Here is a tiny trained network, its code and every weight. The questions are about switching its units off for an input and a class, where a switched-off unit gives its printed mean instead of its output.

import numpy as np


def w(rows, s, z=0):
    codes = np.array(rows[::2]) - 128.0
    scale = np.full(codes.shape[1], s)
    scale[-1] = z or s
    return codes * scale


def norm(h):
    return h / np.sqrt((h * h).mean(-1, keepdims=True) + 1e-5)


def f(y):
    return np.maximum(y, 0)


def log_softmax(a):
    a = a - a.max(-1, keepdims=True)
    return a - np.log(np.exp(a).sum(-1, keepdims=True))


def net(x, mask):
    res = np.array(x, float).reshape(1, 5) / 4 @ E
    u = 0
    for l in range(2):
        y = f(norm(res) @ A[l][:, :-1].T + A[l][:, -1])
        res = res + np.where(mask[u : u + 13], y, B[l][:, -1]) @ B[l][:, :-1]
        u += 13
    return log_softmax(norm(res)[-1] @ U[:, :-1].T + U[:, -1])


A, B = {}, {}
E = w([
[217,175,254,107,120,85],'x0',
[29,79,194,21,80,169],'x1',
[129,132,127,125,129,129],'x2',
[126,125,129,130,127,127],'x3',
[83,183,184,162,240,227],'x4',
],0.009)
A[0] = w([
[172,159,108,194,231,154,109],'L0N1',
[48,85,3,156,101,130,194],'L0N2',
[71,147,77,114,193,170,44],'L0N3',
[112,112,41,161,159,142,127],'L0N4',
[216,162,71,151,121,98,70],'L0N5',
[122,120,85,90,129,117,61],'L0N6',
[47,115,201,97,166,166,4],'L0N7',
[169,112,146,109,70,71,51],'L0N8',
[128,151,172,144,188,162,81],'L0N9',
[69,109,147,43,54,129,127],'L0N10',
[38,124,28,145,186,173,127],'L0N11',
[175,121,79,180,133,90,113],'L0N12',
[157,144,58,101,115,171,9],'L0N13',
],0.017,0.0038)
B[0] = w([
[145,148,164,251,153,112,219],'L0N1',
[112,189,113,63,252,80,248],'L0N2',
[149,79,99,124,109,202,192],'L0N3',
[52,208,156,186,61,83,200],'L0N4',
[187,114,77,29,116,163,207],'L0N5',
[113,131,103,106,146,106,148],'L0N6',
[77,178,116,2,78,125,202],'L0N7',
[147,104,186,156,60,125,181],'L0N8',
[145,174,146,124,187,120,182],'L0N9',
[92,81,153,218,178,133,207],'L0N10',
[147,64,122,193,21,169,239],'L0N11',
[120,164,125,59,71,162,199],'L0N12',
[95,160,153,111,124,103,147],'L0N13',
],0.03,0.015)
A[1] = w([
[86,138,136,183,151,103,162],'L1N1',
[102,112,134,104,141,134,78],'L1N2',
[100,68,126,140,124,154,46],'L1N3',
[135,147,170,115,180,162,85],'L1N4',
[176,147,122,148,233,82,61],'L1N5',
[99,84,79,95,74,162,47],'L1N6',
[151,82,110,178,136,132,84],'L1N7',
[119,187,55,65,142,90,43],'L1N8',
[119,87,80,129,251,105,2],'L1N9',
[190,83,89,95,113,145,44],'L1N10',
[148,139,109,126,119,120,97],'L1N11',
[109,72,150,157,144,67,98],'L1N12',
[121,158,132,43,168,114,126],'L1N13',
],0.027,0.005)
B[1] = w([
[188,101,100,121,124,104,240],'L1N1',
[167,147,112,152,130,125,164],'L1N2',
[127,135,186,123,129,162,169],'L1N3',
[111,159,122,76,139,105,171],'L1N4',
[158,152,132,101,201,181,189],'L1N5',
[152,116,122,118,175,202,214],'L1N6',
[105,152,162,141,102,104,159],'L1N7',
[62,140,198,87,131,122,237],'L1N8',
[132,57,2,130,130,106,178],'L1N9',
[185,86,94,104,108,82,180],'L1N10',
[120,105,122,128,149,103,151],'L1N11',
[103,95,166,132,165,106,177],'L1N12',
[89,154,97,177,68,84,246],'L1N13',
],0.049,0.012)
U = w([
[51,191,118,91,95,93,255],'0',
[148,154,94,251,77,133,61],'1',
[94,60,53,142,224,78,112],'2',
[90,115,118,132,138,248,98],'3',
[204,92,118,78,81,108,102],'4',
[186,198,132,137,246,130,28],'5',
[115,56,224,150,154,107,83],'6',
],0.02,0.0036)

Each question gives the input, the list of numbers given to net, and the class t.
The units are the neurons (one row each of A and B). Each row of codes is followed by its name. A weight is (code - 128) times the scale printed after its matrix; where a second scale follows, it is the last column's (A, B and U).
mask holds one flag per neuron, layer by layer. A switched-off neuron (its flag False) gives its mean, the last column of its row in B, instead of its output. The means were averaged over made-up inputs and are rounded, as every weight is.
A unit's drop is (log p(t) with every unit on - log p(t) with that unit switched off) / (log p(t) with every unit on - log p(t) with every unit switched off).
The circuit of an input: a set's keep is (log p(t) with only the set's units on - log p(t) with every unit switched off) / (log p(t) with every unit on - log p(t) with every unit switched off). Starting from the 12 units with the biggest drops (on a tie, the unit counted first), units are removed one at a time, each time the one whose removal leaves the highest keep (on an exact tie, the one counted first), for as long as the keep stays at least 0.8.
circuit, biggest first: the units of the circuit, biggest drop first
top k neurons: the k neurons with the biggest drops, biggest first
top k neurons in layer l: the k neurons of layer l with the biggest drops, biggest first
input [-3,1,5,3,2], class 3: top 2 neurons in layer 0 : L0N11; L0N3
input [-1,-6,6,1,5], class 1: circuit, biggest first : L0N2
input [0,0,-8,0,7], class 1: top 2 neurons in layer 0 : L0N2; L0N1
input [0,2,-5,-3,0], class 2: top 4 neurons in layer 0 : L0N10; L0N11; L0N12; L0N8
input [-8,6,6,7,-6], class 2: circuit, biggest first : L0N2; L1N9
input [0,8,-8,-8,5], class 3: top 4 neurons : L0N2; L1N6; L0N7; L0N10
input [-1,-7,-8,8,5], class 1: top 2 neurons : L0N2; L0N1
input [0,1,-7,-3,-8], class 2: top 4 neurons in layer 0 : L0N11; L0N7; L0N10; L0N2
input [1,1,-6,-4,-8], class 6: top 3 neurons in layer 0 : L0N8; L0N10; L0N7
input [7,5,5,1,0], class 6: top 4 neurons in layer 0 : L0N2; L0N10; L0N5; L0N12
input [0,2,-3,-2,-6], class 2: top 3 neurons : L0N11; L1N9; L0N4
input [8,1,-5,-3,-4], class 6: top 3 neurons : L0N12; L0N7; L0N2
input [0,2,-4,2,2], class 3: top 2 neurons in layer 0 : L0N2; L0N3
input [-7,-6,-3,-8,4], class 1: circuit, biggest first : L0N11
input [2,8,-3,4,-7], class 6: top 2 neurons in layer 0 : L0N2; L0N8
input [1,0,-6,0,4], class 5: top 4 neurons : L0N1; L0N9; L0N12; L0N5
input [0,1,1,-2,-8], class 2: top 3 neurons in layer 0 : L0N11; L0N7; L0N10
input [2,-3,-5,-2,1], class 5: top 2 neurons : L0N1; L0N11
input [8,0,-3,-8,-4], class 4: top 3 neurons in layer 0 : L0N1; L0N2; L0N4
input [6,-4,5,-8,2], class 5: top neuron in layer 0 : L0N11
input [-7,-2,-6,5,1], class 1: top 2 neurons : L0N11; L0N7
input [-8,8,6,1,2], class 3: top 2 neurons in layer 0 : L0N11; L0N7
input [-8,2,-8,0,7], class 3: top 2 neurons : L0N11; L0N3
input [0,5,-4,-2,-4], class 2: top 2 neurons : L0N11; L1N9
input [2,3,7,3,-3], class 6: top 2 neurons in layer 0 : L0N2; L0N8
input [-4,7,-7,-7,1], class 3: top 2 neurons in layer 1 : L1N3; L1N6
input [0,-6,-5,-1,6], class 1: circuit, biggest first : L0N2
